Below are the code and all the weights of a small trained network. Each question names an input and a class and asks about switching units off, where a switched-off unit gives its printed mean instead of its output.

import numpy as np


def w(rows, s, z=0):
    codes = np.array(rows[::2]) - 128.0
    scale = np.full(codes.shape[1], s)
    scale[-1] = z or s
    return codes * scale


def f(y):
    return y / 2 * (1 + np.tanh(0.7978845608 * (y + 0.044715 * y**3)))


def log_softmax(a):
    a = a - a.max(-1, keepdims=True)
    return a - np.log(np.exp(a).sum(-1, keepdims=True))


def net(x, mask):
    res = np.array(x, float).reshape(1, 4) / 4 @ E
    y = f(res @ A[0][:, :-1].T + A[0][:, -1])
    res = res + np.where(mask, y, B[0][:, -1]) @ B[0][:, :-1]
    return log_softmax(res[-1] @ U[:, :-1].T + U[:, -1])


A, B = {}, {}
E = w([
[156,119,143,32,176],'x0',
[88,43,175,177,126],'x1',
[186,156,253,156,72],'x2',
[28,101,159,104,45],'x3',
],0.011)
A[0] = w([
[220,137,59,72,178,103],'n0',
[100,124,103,151,177,75],'n1',
[173,146,186,107,170,241],'n2',
[144,143,168,178,40,252],'n3',
[125,145,152,153,110,6],'n4',
[83,105,92,102,127,102],'n5',
[78,55,79,139,117,234],'n6',
[108,192,83,51,181,190],'n7',
[121,129,180,144,12,207],'n8',
[143,166,37,167,105,100],'n9',
[47,120,115,29,99,177],'n10',
[204,109,225,48,147,165],'n11',
[42,118,92,36,80,53],'n12',
[95,73,155,162,201,85],'n13',
[128,167,87,10,129,49],'n14',
[157,178,95,80,208,144],'n15',
[185,141,176,142,165,154],'n16',
[97,107,190,93,90,38],'n17',
[120,85,69,163,156,176],'n18',
[106,192,186,182,58,246],'n19',
],0.012,0.0034)
B[0] = w([
[99,182,74,217,121,237],'n0',
[124,117,65,118,150,156],'n1',
[132,178,177,90,166,192],'n2',
[161,103,173,143,37,239],'n3',
[129,108,118,140,100,140],'n4',
[108,117,121,74,125,174],'n5',
[71,99,151,83,152,217],'n6',
[198,138,83,120,124,230],'n7',
[73,150,192,182,89,252],'n8',
[127,153,175,115,152,180],'n9',
[203,129,177,29,153,228],'n10',
[101,188,201,118,188,218],'n11',
[190,100,152,68,154,218],'n12',
[124,62,136,122,82,168],'n13',
[234,123,101,152,96,211],'n14',
[132,169,51,247,102,223],'n15',
[155,132,170,104,122,179],'n16',
[125,210,142,141,158,187],'n17',
[91,128,82,67,144,189],'n18',
[126,103,180,139,62,247],'n19',
],0.011,0.012)
U = w([
[236,45,103,107,64,110],'0',
[120,121,125,168,118,2],'1',
[50,39,88,80,193,159],'2',
[58,115,135,255,29,154],'3',
[179,236,60,159,180,177],'4',
[131,139,237,125,98,234],'5',
[70,149,134,181,114,13],'6',
],0.0091,0.0054)

Each question gives the input, the list of numbers given to net, and the class t.
The units are the neurons (one row each of A and B). Each row of codes is followed by its name. A weight is (code - 128) times the scale printed after its matrix; where a second scale follows, it is the last column's (A, B and U).
mask holds one flag per neuron, in row order. A switched-off neuron (its flag False) gives its mean, the last column of its row in B, instead of its output. The means were averaged over made-up inputs and are rounded, as every weight is.
A unit's drop is (log p(t) with every unit on - log p(t) with that unit switched off) / (log p(t) with every unit on - log p(t) with every unit switched off).
The circuit of an input: a set's keep is (log p(t) with only the set's units on - log p(t) with every unit switched off) / (log p(t) with every unit on - log p(t) with every unit switched off). Starting from the 12 units with the biggest drops (on a tie, the unit counted first), units are removed one at a time, each time the one whose removal leaves the highest keep (on an exact tie, the one counted first), for as long as the keep stays at least 0.8.
circuit, biggest first: the units of the circuit, biggest drop first
k most important neurons: the k neurons with the biggest drops, biggest first
drop of u: that unit's drop, to one decimal
input [-2,0,6,7], class 3: circuit, biggest first	n8
input [1,1,-7,0], class 2: circuit, biggest first	n6, n18
input [-6,-2,0,0], class 3: 2 most important neurons	n10, n12
input [-2,8,7,2], class 3: 2 most important neurons	n10, n8
input [-5,-1,0,-4], class 3: 3 most important neurons	n10, n12, n7
input [-2,1,8,7], class 3: 3 most important neurons	n8, n10, n12
input [4,1,-8,5], class 0: 2 most important neurons	n14, n10
input [2,1,-3,2], class 0: 2 most important neurons	n11, n10
input [-5,-8,1,-1], class 3: drop of n8	-0.1
input [-3,-7,4,3], class 3: drop of n8	0.2
input [-5,2,2,-1], class 3: drop of n19	0.0
